Here is a tiny trained network, its code and every weight. The questions are about switching its units off for an input and a target symbol, where a switched-off unit gives its printed mean instead of its output.

import numpy as np


def w(rows, s, z=0):
    codes = np.array(rows[::2]) - 128.0
    scale = np.full(codes.shape[1], s)
    scale[-1] = z or s
    return codes * scale


def f(y):
    return np.maximum(y, 0)


def softmax(a):
    e = np.exp(a - a.max(-1, keepdims=True))
    return e / e.sum(-1, keepdims=True)


def log_softmax(a):
    a = a - a.max(-1, keepdims=True)
    return a - np.log(np.exp(a).sum(-1, keepdims=True))


def net(x, mask):
    ids = ['αβγδεθλμξπτψω'.index(c) for c in x.split()]
    T = len(ids)
    res = E[ids] + P[:T]
    r = res
    for j in range(2):
        rows = slice(4 * j, 4 * j + 4)
        q, k, v = (r @ M[0][rows].T for M in (Q, K, V))
        z = softmax(np.where(np.tri(T) > 0, q @ k.T / 4**0.5, -1e9)) @ v
        o = O[0][rows]
        res = res + np.where(mask[j], z, o[:, -1]) @ o[:, :-1]
    y = f(res @ A[0][:, :-1].T + A[0][:, -1])
    res = res + np.where(mask[2:6], y, B[0][:, -1]) @ B[0][:, :-1]
    return log_softmax(res[-1] @ U[:, :-1].T + U[:, -1])


Q, K, V, O, A, B = {}, {}, {}, {}, {}, {}
E = w([
[117,62,155,56,47],'α',
[138,45,111,177,145],'β',
[140,212,108,34,120],'γ',
[130,96,120,191,134],'δ',
[127,86,124,195,123],'ε',
[161,139,65,200,61],'θ',
[180,17,95,150,127],'λ',
[124,170,209,68,110],'μ',
[222,96,4,144,98],'ξ',
[95,92,226,62,100],'π',
[134,139,134,37,82],'τ',
[131,109,96,195,171],'ψ',
[189,34,66,156,108],'ω',
],0.015)
P = w([
[164,122,98,162,110],'0',
[210,117,166,139,193],'1',
[170,168,198,182,74],'2',
[92,74,5,117,206],'3',
[92,226,130,223,204],'4',
[136,115,143,182,42],'5',
],0.015)
Q[0] = w([
[43,119,102,188,149],'H0',
[7,162,132,152,175],'H0',
[156,159,214,119,93],'H0',
[165,189,123,244,153],'H0',
[132,185,125,157,106],'H1',
[74,125,129,83,154],'H1',
[142,111,91,155,147],'H1',
[94,123,166,67,126],'H1',
],0.012)
K[0] = w([
[132,164,176,146,115],'H0',
[222,199,246,95,88],'H0',
[17,149,84,84,50],'H0',
[145,107,128,197,16],'H0',
[74,161,112,164,99],'H1',
[162,131,152,148,182],'H1',
[127,152,115,80,156],'H1',
[181,139,149,144,85],'H1',
],0.012)
V[0] = w([
[107,127,168,83,118],'H0',
[149,252,105,147,169],'H0',
[168,155,98,48,123],'H0',
[128,103,130,114,54],'H0',
[113,109,156,130,69],'H1',
[134,154,97,122,110],'H1',
[144,99,127,102,147],'H1',
[147,68,114,103,150],'H1',
],0.017)
O[0] = w([
[196,98,75,91,63,2],'H0',
[171,92,248,123,154,87],'H0',
[78,86,150,134,85,166],'H0',
[67,66,55,105,91,189],'H0',
[142,130,70,95,213,96],'H1',
[86,82,148,130,134,168],'H1',
[82,151,142,160,91,161],'H1',
[117,160,132,150,96,200],'H1',
],0.013,0.0079)
A[0] = w([
[108,86,134,15,202,2],'N0',
[187,84,41,213,87,42],'N1',
[254,83,100,63,101,18],'N2',
[194,194,82,37,100,46],'N3',
],0.0087,0.0026)
B[0] = w([
[185,105,132,210,114,149],'N0',
[146,126,215,125,222,254],'N1',
[200,253,128,123,93,143],'N2',
[196,183,76,153,184,155],'N3',
],0.011,0.008)
U = w([
[144,80,109,248,161,186],'α',
[129,170,113,218,73,120],'β',
[151,106,183,91,82,95],'γ',
[87,204,111,116,77,63],'δ',
[51,196,116,81,93,61],'ε',
[129,170,127,122,111,84],'θ',
[115,199,177,85,121,57],'λ',
[116,95,75,81,28,224],'μ',
[2,166,180,35,156,2],'ξ',
[124,173,135,106,107,89],'π',
[181,167,95,143,85,101],'τ',
[113,106,66,123,143,69],'ψ',
[192,158,121,148,36,132],'ω',
],0.0077,0.007)

Each question gives the input, a string of symbols that net reads in full, and the target symbol t.
The units are the heads (4 rows each of Q, K, V and O) and the neurons (one row each of A and B). Each row of codes is followed by its name. A weight is (code - 128) times the scale printed after its matrix; where a second scale follows, it is the last column's (O, A, B and U).
mask holds one flag per unit, heads first, then neurons. A switched-off unit (its flag False) gives its mean, the last column of its rows in O or B, instead of its output. The means were averaged over made-up inputs and are rounded, as every weight is.
A unit's drop is (log p(t) with every unit on - log p(t) with that unit switched off) / (log p(t) with every unit on - log p(t) with every unit switched off).
The circuit of an input: a set's keep is (log p(t) with only the set's units on - log p(t) with every unit switched off) / (log p(t) with every unit on - log p(t) with every unit switched off). Starting from all 6 units, units are removed one at a time, each time the one whose removal leaves the highest keep (on an exact tie, the one counted first), for as long as the keep stays at least 0.8.
circuit, biggest first: the units of the circuit, biggest drop first
most important unit: the unit with the biggest drop
top k neurons: the k neurons with the biggest drops, biggest first
heads that matter: for each layer, one digit per head in row order, 1 if its drop is at least 0.15 and else 0, layers parted by /
input ξ μ θ γ, target ω: circuit, biggest first -> (H0 N2)
input ξ α θ μ π, target α: most important unit -> H1
input π ξ τ, target τ: circuit, biggest first -> (H0 N3 H1)
input τ μ τ μ, target ω: circuit, biggest first -> (H0 N2 N1)
input ω λ γ, target ε: top 2 neurons -> (N1 N0)
input ω ψ τ, target ε: heads that matter -> 10
input ξ τ θ ξ τ, target α: heads that matter -> 11
input ω π δ γ, target τ: circuit, biggest first -> (H0 N3)
input ω π π ω τ, target τ: heads that matter -> 10
input ε θ λ γ, target α: heads that matter -> 10
input ψ ξ τ α τ τ, target ψ: heads that matter -> 11
input ξ λ δ γ, target δ: circuit, biggest first -> (H0 H1)
input τ β θ λ γ, target α: heads that matter -> 11
input τ θ γ, target μ: heads that matter -> 10
input ω π ε π θ α, target τ: circuit, biggest first -> (H0 H1 N3)
input δ α γ ξ β ξ, target β: circuit, biggest first -> (H0 H1)
input τ α π, target μ: circuit, biggest first -> (H0)
input μ τ α ξ γ, target ψ: top 2 neurons -> (N3 N1)
input μ ξ π, target ω: top 3 neurons -> (N2 N1 N0)
input δ τ α τ, target μ: top neuron -> (N1)
input π γ μ, target τ: top 2 neurons -> (N3 N2)
input ξ ξ α β α, target ψ: top 2 neurons -> (N1 N3)
